Here is a tiny trained network, its code and every weight. The questions are about switching its units off for an input and a target symbol, where a switched-off unit gives its printed mean instead of its output.

import numpy as np


def w(rows, s, z=0):
    codes = np.array(rows[::2]) - 128.0
    scale = np.full(codes.shape[1], s)
    scale[-1] = z or s
    return codes * scale


def norm(h):
    return h / np.sqrt((h * h).mean(-1, keepdims=True) + 1e-5)


def f(y):
    return y / 2 * (1 + np.tanh(0.7978845608 * (y + 0.044715 * y**3)))


def softmax(a):
    e = np.exp(a - a.max(-1, keepdims=True))
    return e / e.sum(-1, keepdims=True)


def log_softmax(a):
    a = a - a.max(-1, keepdims=True)
    return a - np.log(np.exp(a).sum(-1, keepdims=True))


def net(x, mask):
    ids = ['ΓΘΦΨεζηλμτω'.index(c) for c in x.split()]
    T = len(ids)
    res = E[ids] + P[:T]
    r = norm(res)
    for j in range(3):
        rows = slice(3 * j, 3 * j + 3)
        q, k, v = (r @ M[0][rows].T for M in (Q, K, V))
        z = softmax(np.where(np.tri(T) > 0, q @ k.T / 3**0.5, -1e9)) @ v
        o = O[0][rows]
        res = res + np.where(mask[j], z, o[:, -1]) @ o[:, :-1]
    y = f(norm(res) @ A[0][:, :-1].T + A[0][:, -1])
    res = res + np.where(mask[3:7], y, B[0][:, -1]) @ B[0][:, :-1]
    return log_softmax(norm(res)[-1] @ U[:, :-1].T + U[:, -1])


Q, K, V, O, A, B = {}, {}, {}, {}, {}, {}
E = w([
[82,61,186,192,140,57,167],'Γ',
[66,92,31,130,219,203,111],'Θ',
[111,60,133,203,228,130,71],'Φ',
[103,50,35,38,63,148,187],'Ψ',
[22,112,156,160,17,163,181],'ε',
[187,146,174,39,165,46,109],'ζ',
[115,85,220,99,162,223,101],'η',
[200,68,108,178,57,144,12],'λ',
[156,125,192,108,175,206,47],'μ',
[213,184,128,60,107,102,2],'τ',
[207,35,108,109,56,94,76],'ω',
],0.019)
P = w([
[249,125,153,188,119,168,207],'0',
[203,114,158,153,128,148,174],'1',
[170,105,158,136,136,134,151],'2',
[137,111,156,123,135,120,137],'3',
[110,115,150,113,135,107,116],'4',
[87,114,149,105,133,97,96],'5',
[65,106,148,91,136,88,76],'6',
[51,87,150,79,135,81,55],'7',
],0.017)
Q[0] = w([
[127,139,136,58,157,134,138],'H1',
[84,49,206,67,140,124,84],'H1',
[130,158,154,108,96,183,102],'H1',
[115,124,114,138,121,220,98],'H2',
[97,22,181,76,117,142,88],'H2',
[91,142,96,140,130,90,118],'H2',
[97,55,113,130,151,130,82],'H3',
[91,151,183,183,127,162,134],'H3',
[134,252,57,186,168,88,189],'H3',
],0.015)
K[0] = w([
[51,91,149,166,84,111,81],'H1',
[29,91,110,79,112,81,29],'H1',
[115,125,104,151,160,55,141],'H1',
[120,141,150,127,179,73,129],'H2',
[41,63,166,29,150,70,6],'H2',
[83,137,87,154,97,123,122],'H2',
[84,92,159,50,92,113,81],'H3',
[185,119,66,128,92,99,155],'H3',
[252,115,152,161,110,197,192],'H3',
],0.013)
V[0] = w([
[142,158,52,157,68,114,108],'H1',
[88,175,101,10,141,154,171],'H1',
[138,79,128,145,170,74,162],'H1',
[160,209,93,145,172,49,199],'H2',
[130,217,133,55,111,177,45],'H2',
[130,76,203,101,84,61,90],'H2',
[119,31,153,129,35,139,100],'H3',
[105,141,221,120,113,184,113],'H3',
[129,164,188,181,74,109,182],'H3',
],0.011)
O[0] = w([
[54,117,168,58,105,203,114,91],'H1',
[170,51,187,169,74,111,96,131],'H1',
[152,195,110,91,146,81,92,140],'H1',
[88,42,162,78,104,82,92,1],'H2',
[143,124,189,171,159,175,207,132],'H2',
[149,116,95,149,170,80,176,207],'H2',
[108,163,107,172,17,201,79,233],'H3',
[105,128,104,203,79,124,194,159],'H3',
[2,121,163,218,145,68,120,111],'H3',
],0.0095,0.0099)
A[0] = w([
[111,84,66,77,8,84,197,105],'N1',
[131,146,180,162,148,140,111,135],'N2',
[153,255,249,109,82,49,119,116],'N3',
[93,168,133,208,73,110,140,252],'N4',
],0.0099,0.0027)
B[0] = w([
[96,224,182,148,166,93,134,253],'N1',
[100,132,184,173,101,90,145,151],'N2',
[119,9,128,116,120,156,75,167],'N3',
[127,60,117,65,114,115,123,243],'N4',
],0.014,0.0071)
U = w([
[131,80,201,111,191,37,156,174],'Γ',
[75,85,43,32,173,254,182,75],'Θ',
[83,182,145,209,237,95,18,99],'Φ',
[91,169,146,64,99,138,180,204],'Ψ',
[29,77,160,173,127,132,108,170],'ε',
[179,64,161,32,149,139,164,161],'ζ',
[143,101,216,151,198,203,219,131],'η',
[220,115,28,200,45,105,189,3],'λ',
[177,139,171,209,159,156,190,82],'μ',
[180,133,206,122,62,176,19,122],'τ',
[155,199,125,106,131,104,121,169],'ω',
],0.0081,0.0045)

Each question gives the input, a string of symbols that net reads in full, and the target symbol t.
The units are the heads (3 rows each of Q, K, V and O) and the neurons (one row each of A and B). Each row of codes is followed by its name. A weight is (code - 128) times the scale printed after its matrix; where a second scale follows, it is the last column's (O, A, B and U).
mask holds one flag per unit, heads first, then neurons. A switched-off unit (its flag False) gives its mean, the last column of its rows in O or B, instead of its output. The means were averaged over made-up inputs and are rounded, as every weight is.
A unit's drop is (log p(t) with every unit on - log p(t) with that unit switched off) / (log p(t) with every unit on - log p(t) with every unit switched off).
The circuit of an input: a set's keep is (log p(t) with only the set's units on - log p(t) with every unit switched off) / (log p(t) with every unit on - log p(t) with every unit switched off). Starting from all 7 units, units are removed one at a time, each time the one whose removal leaves the highest keep (on an exact tie, the one counted first), for as long as the keep stays at least 0.8.
units of the circuit, in order: the units of the circuit, biggest drop first
unit that matters most: the unit with the biggest drop
top k neurons: the k neurons with the biggest drops, biggest first
heads that matter: for each layer, one digit per head in row order, 1 if its drop is at least 0.15 and else 0, layers parted by /
drop when u is switched off: that unit's drop, to one decimal
input ε Φ Φ Φ η η, target μ: heads that matter	010
input Ψ η η Θ, target λ: unit that matters most	H1
input ω ε Γ, target ε: units of the circuit, in order	H3, N4
input ε Ψ Θ μ ζ Ψ, target Γ: units of the circuit, in order	H2, N1
input ε μ τ Ψ, target η: units of the circuit, in order	H2, N1
input Ψ Ψ η Θ Ψ ε, target τ: units of the circuit, in order	H3, H1
input ε ω ζ ε η, target ε: heads that matter	001
input Ψ η Ψ Ψ η λ, target λ: heads that matter	010
input ε ε η ω η ζ, target λ: heads that matter	111
input ζ μ Φ λ ε μ λ, target λ: top 3 neurons	N1, N4, N3
input μ Ψ Ψ Ψ Ψ λ τ η, target η: heads that matter	010
input Φ Θ η η ω Ψ ζ, target ζ: units of the circuit, in order	H3, N1
input η Γ ε η ε ε ε Ψ, target ε: heads that matter	101
input ε η η η Ψ Ψ ζ η, target η: heads that matter	011
input Ψ η η τ η η Ψ, target λ: units of the circuit, in order	H2, H1
input η η η, target λ: heads that matter	101
input ε η Ψ, target Ψ: heads that matter	000
input Ψ η Φ η Φ τ Φ Ψ, target ω: heads that matter	001
input Ψ ε τ Φ η Θ Ψ ζ, target ζ: drop when H1 is switched off	-0.1
input ζ Ψ η ε η Ψ Θ τ, target ζ: drop when H2 is switched off	0.1
input Ψ η Ψ η Ψ Ψ Ψ Φ, target τ: drop when H3 is switched off	0.6
